[[106 132 131 131 123 112 142 127 129 123 137 135 135 121 132]
 [139 141 132 119 130 129 129 140  99 100 133 111 111 119 141]]
The 2nd-last entry, reading row by row: 119
Report the smallest entry in the last column.
132
The first entry, reading row by row -> 106
The bottom entry of the column that holds the largest entry is 129
The first entry in the row that holds the smallest entry -> 139
Report the bottom entry of the column that holds the smallest entry.
99
The entry directly above 140: 127
The entry in the bottom-right corner is 141
Report the third entry from the end, reading row by row.
111
Report the entry directly above 133.
137

[[127 128 131 127 130 129 127 128 131 131 127 132]
 [152 127 114 151 115 148 152 121 114 117 151 114]
 [121 126 126 121 126 120 121 126 126 125 121 125]
 [119 131 139 120 138 122 118 134 140 139 119 140]
 [123 130 136 124 134 126 122 130 136 136 123 137]
 [127 125 129 126 129 128 126 128 130 130 126 130]]
Indices start at 0.
Read off the entry in the bottom-left corner.
Answer: 127
Read off the entry in the bottom-right corner.
Answer: 130
Read off the entry in the top-left corner.
Answer: 127
Read off the top-right entry.
Answer: 132
The entry in row 2 and column 0 -> 121
Read off the entry at row 0, column 1.
Answer: 128
The entry in row 0 and column 2: 131
Read off the entry in row 1 and column 0.
Answer: 152

Read these off the row that follows.
1) Report the 3rd entry from the right.
2) Report the 1st entry from the right.
3) Report the entry just left of 133.
4) Report the 1st entry from the left.
[106 113 115 128 133 117 118 122 138 103 114 119 129 112]
1) 119
2) 112
3) 128
4) 106

arr =
[[117 121 128 144 153 146 137 139  99 140 117 143 131 125 120]
 [118 119 123 121 131 126 123 122 143 122 120 124 117 147 121]
 [131 130 126 131 113 108 112 125 131 125 132 122 140 133 134]]
Counting starts at 0.
Which number is the entry directly below the largest entry?
A: 131
The bottom entry of the column that holds the largest entry is 113
The entry in row 0 and column 2 -> 128
Which number is the entry in row 1 and column 1?
A: 119
Which number is the entry directly above 118?
A: 117
The bottom-right entry is 134
Which number is the entry just left of the largest entry?
A: 144
The entry in the top-right corner: 120
Which number is the entry at row 1, column 0?
A: 118
Which number is the entry just right of the largest entry?
A: 146
Which number is the entry just right of the smallest entry?
A: 140
Which number is the entry just left of 134?
A: 133
The entry directly below 124 is 122
The entry just left of the smallest entry is 139
Which number is the entry just left of the centre entry?
A: 123

Questions about the grid below. Counting starts at 0.
1) The entry at row 0, column 2?
2) The entry just left of the smallest entry?
3) The entry just right of the smallest entry?
4) The top-left entry?
5) The bottom-left entry?
6) The entry at row 0, column 1?
7) The entry at row 2, column 2?
8) The entry at row 2, column 0?
[[121 126 125 132 129 125 123 126]
 [132 136 137 125 121 137 120 132]
 [130 135 137 127 121 137 119 132]
 [130 134 102 143 139 135 140 142]
 [128 130 122 124 130 130 125 134]
 [131 118 121 131 134 138 129 122]
 [135 134 133 130 132 129 142 128]
 [131 119 121 132 134 137 131 122]
 [129 130 103 143 135 136 141 136]
 [138 129 112 133 116 137 128 126]]
1) 125
2) 134
3) 143
4) 121
5) 138
6) 126
7) 137
8) 130

m =
[[111 124 123 139 119 132 123 142 128 120 120 134 144 133 142 116]
 [126 131 126 126 126 131 133 129 126 128 133 129 129 129 128 122]
 [121 119 143 127 134 135 122 122 106 124 128 118 121 128 122 143]
 [121 120 135 133 138 135 128 135 126 132 122 134 125 122 146 132]
 [129 127 130 128 125 127 125 128 128 130 130 129 129 127 128 126]
 [121 130 122 128 134 130 130 126 134 124 126 125 121 132 119 132]
 [130 130 128 127 128 128 127 126 126 129 130 128 127 127 127 128]]
Counting starts at 0.
The entry at row 2, column 0 is 121
The entry in row 0 and column 2 is 123
The entry in the top-left corner -> 111
What is the entry just left of the smallest entry?
A: 122
The entry in row 1 and column 1 is 131
What is the entry at row 1, column 2?
A: 126
The entry directly below the largest entry: 128
What is the bottom entry of the column that holds the smallest entry?
A: 126
The bottom entry of the column that holds the largest entry is 127
The maximum: 146
The entry in the bottom-left corner is 130
The entry in the bottom-right corner is 128
What is the entry in row 0 and column 1?
A: 124
What is the entry directly above the largest entry?
A: 122
What is the top-right entry?
A: 116
The entry just right of the largest entry -> 132
What is the entry in row 1 and column 0?
A: 126
What is the entry just right of the smallest entry?
A: 124
